[[146, 117, 107, 123, 113, 105, 143, 117, 126, 142, 139, 148, 144, 104],
 [135, 117, 119, 134, 119, 111, 121, 150, 135, 122, 124, 153, 115, 135],
 [147, 140, 131, 147, 143, 148, 122, 122, 114, 127, 128, 137, 114, 112]]
Counting starts at 1.
The bottom-left entry is 147
The bottom entry of the column that holds the smallest entry: 112
The entry just left of the largest entry: 124
Give the entry at row 1, column 1.
Answer: 146
Give the entry directly below the largest entry.
Answer: 137
The largest entry is 153
Give the entry at row 1, column 3.
Answer: 107
Give the entry directly above 150.
Answer: 117
The entry just right of 144 is 104
The entry just left of the smallest entry: 144
The entry in row 2 and column 1 is 135
Give the entry at row 3, column 3.
Answer: 131
The entry just right of 150: 135
Give the entry just left of 121.
Answer: 111
The entry just right of the largest entry is 115
The entry just left of 112 -> 114
The entry in row 1 and column 2 is 117

[[119 118 114 125]
 [124 152 116 121]
 [143 138 132 115]
 [139 133 120 106]
 [120 136 134 146]
 [142 112 128 116]
 [126 122 150 134]]
Indices start at 1.
Report the entry in row 1 and column 3.
Answer: 114
Report the entry in row 1 and column 1.
Answer: 119
The entry at row 2, column 1 -> 124
The entry at row 2, column 2 is 152
The top entry of the column that holds the largest entry: 118
Report the entry directly below the largest entry.
Answer: 138
Report the entry in row 3 and column 1.
Answer: 143
The minimum -> 106
The entry directly above 132 is 116
The entry in the bottom-right corner is 134
The top-right entry -> 125
The entry just left of 112 -> 142

M = [129 113 112 144 136 118 123 121 106 130]
Give the entry just right of 136.
A: 118
Give the entry just left of the smallest entry.
A: 121
Give the smallest entry.
A: 106

W =
[[125 121 138 110 119 131 120 123 128 124 124 122 120]
 [125 129 142 107 115 129 133 132 136 115 118 131 119]]
Indices start at 1.
The entry at row 2, column 3 is 142
Read off the top entry of the column that holds the largest entry.
138
The entry at row 1, column 2 -> 121
The entry in the top-left corner is 125
Read off the bottom-right entry.
119
The entry just left of the largest entry -> 129
The entry in the top-right corner -> 120
The entry just right of the smallest entry is 115
The entry in the bottom-left corner is 125

data =
[[123 152 132 126 132 118 129 128 121 143 140]
 [117 118 129 137 133 129 119 135 133 121 141]
 [126 135 122 138 116 139 138 128 134 125 131]
 [119 116 135 136 126 131 122 123 132 128 140]
 [135 129 137 122 121 126 116 126 122 122 131]]
Counting starts at 1.
The entry at row 3, column 1 is 126
The entry in row 1 and column 1?
A: 123
The top-right entry: 140
The entry directly above 139?
A: 129
The bottom-left entry?
A: 135
The bottom entry of the column that holds the largest entry: 129
The entry just right of the centre entry?
A: 138
The entry just right of the largest entry -> 132
The entry in row 2 and column 1 is 117
The entry in the bottom-right corner?
A: 131
The entry directly above 136?
A: 138
The entry at row 3, column 3?
A: 122
The entry directly below the largest entry?
A: 118
The entry in row 1 and column 2?
A: 152
The entry at row 3, column 2: 135
The entry just left of the centre entry: 116
The entry just right of 125: 131

[[115 114 117 114 115]
 [132 118 112 113 122]
 [123 154 129 133 126]
 [123 108 125 112 122]
 [117 147 143 125 127]
 [155 109 130 130 146]
 [126 128 134 154 135]
 [121 114 128 108 121]
 [134 114 121 147 134]
 [116 119 131 157 129]
 [125 151 139 115 127]
 [135 145 118 106 123]]
The entry directly below 113 is 133
The first entry in reading order is 115
Give the 3rd entry on the main diagonal.
A: 129
The bottom-left entry is 135
Give the second entry, reading row by row.
A: 114
The entry just left of the smallest entry: 118
Give the largest entry in the last column.
A: 146
Give the second largest entry.
A: 155
Give the first entry of the largest entry's row.
A: 116
Give the entry directly below 157.
A: 115
The entry just right of 113 is 122
Give the entry directly above 131.
A: 121
The top entry of the column that holds the smallest entry: 114
The largest entry in the last row -> 145
Give the smallest entry in the last row.
A: 106
The entry just right of the smallest entry -> 123
Give the entry directly above 109.
A: 147
Give the smallest entry in the last column.
A: 115
The 3rd entry in reading order -> 117

Questions about the matrix below.
1) Read off the entry directly below the largest entry.
2) Read off the top-left entry.
3) Read off the entry directly above the smallest entry.
4) Read off the 2nd smallest entry.
5) Read off the top-right entry.
6) Read off the bottom-right entry.
7) Read off the third smallest entry.
8) Read off the entry just right of 147.
[[137 105 132 125 137 140 115 112]
 [112 139 125 128 112 129 130 144]
 [152 112 122 118 152 123 116 111]
 [127 151 114 115 127 104 127 149]
 [128 118 146 139 127 143 128 118]
 [108 139 136 154 109 143 156 129]
 [152 121 117 110 152 112 113 121]
 [119 116 143 151 119 155 143 112]
 [117 132 130 151 118 140 155 121]
 [129 147 116 108 128 103 117 151]
 [130 121 127 114 129 127 109 133]]
1) 113
2) 137
3) 140
4) 104
5) 112
6) 133
7) 105
8) 116

Read these off the row that follows.
1) Find the centre entry.
2) Find the maximum.
[155 141 113 117 135]
1) 113
2) 155

x =
[[133 110 126 121 143 147 117 131 142 137 133 108 113 112]
 [129 130 142 119 145 149 137 122 107 132 138 110 134 116]
 [124 136 114 120 131 118 115 112 144 112 140 132 107 118]
 [144 129 115 130 115 112 134 128 116 112 126 120 107 111]
 [132 115 119 119 116 121 112 122 122 141 128 110 132 111]
 [129 145 133 109 122 130 145 132 145 106 139 111 148 125]
 [117 129 128 148 122 148 122 106 115 138 138 129 145 143]
 [116 148 143 128 142 120 144 128 135 115 128 144 114 132]
 [135 114 147 120 110 122 124 111 121 144 125 116 115 143]
 [117 144 135 137 144 126 113 120 137 129 136 122 126 131]]
What is the fourth-last entry, reading row by row? 136
The first entry in the row that holds the largest entry is 129
What is the entry just left of the largest entry? 145
The top-left entry: 133
The bottom entry of the column that holds the largest entry: 126
The top entry of the column that holds the largest entry: 147
The entry directly below the largest entry -> 118
The second-last entry, reading row by row is 126
The bottom-left entry is 117
The third entry, reading row by row is 126
What is the last entry, reading row by row? 131
What is the 5th entry, reading row by row? 143
The second entry on the main diagonal: 130
The top-right entry is 112
The last entry in the row that holds the largest entry: 116
The second entry in reading order is 110
The largest entry in the first column is 144
The 5th-last entry, reading row by row: 129
What is the 2nd entry on the diagonal from the top-right corner? 134
The smallest entry in the first row: 108
What is the largest entry? 149
The smallest entry in the first column is 116
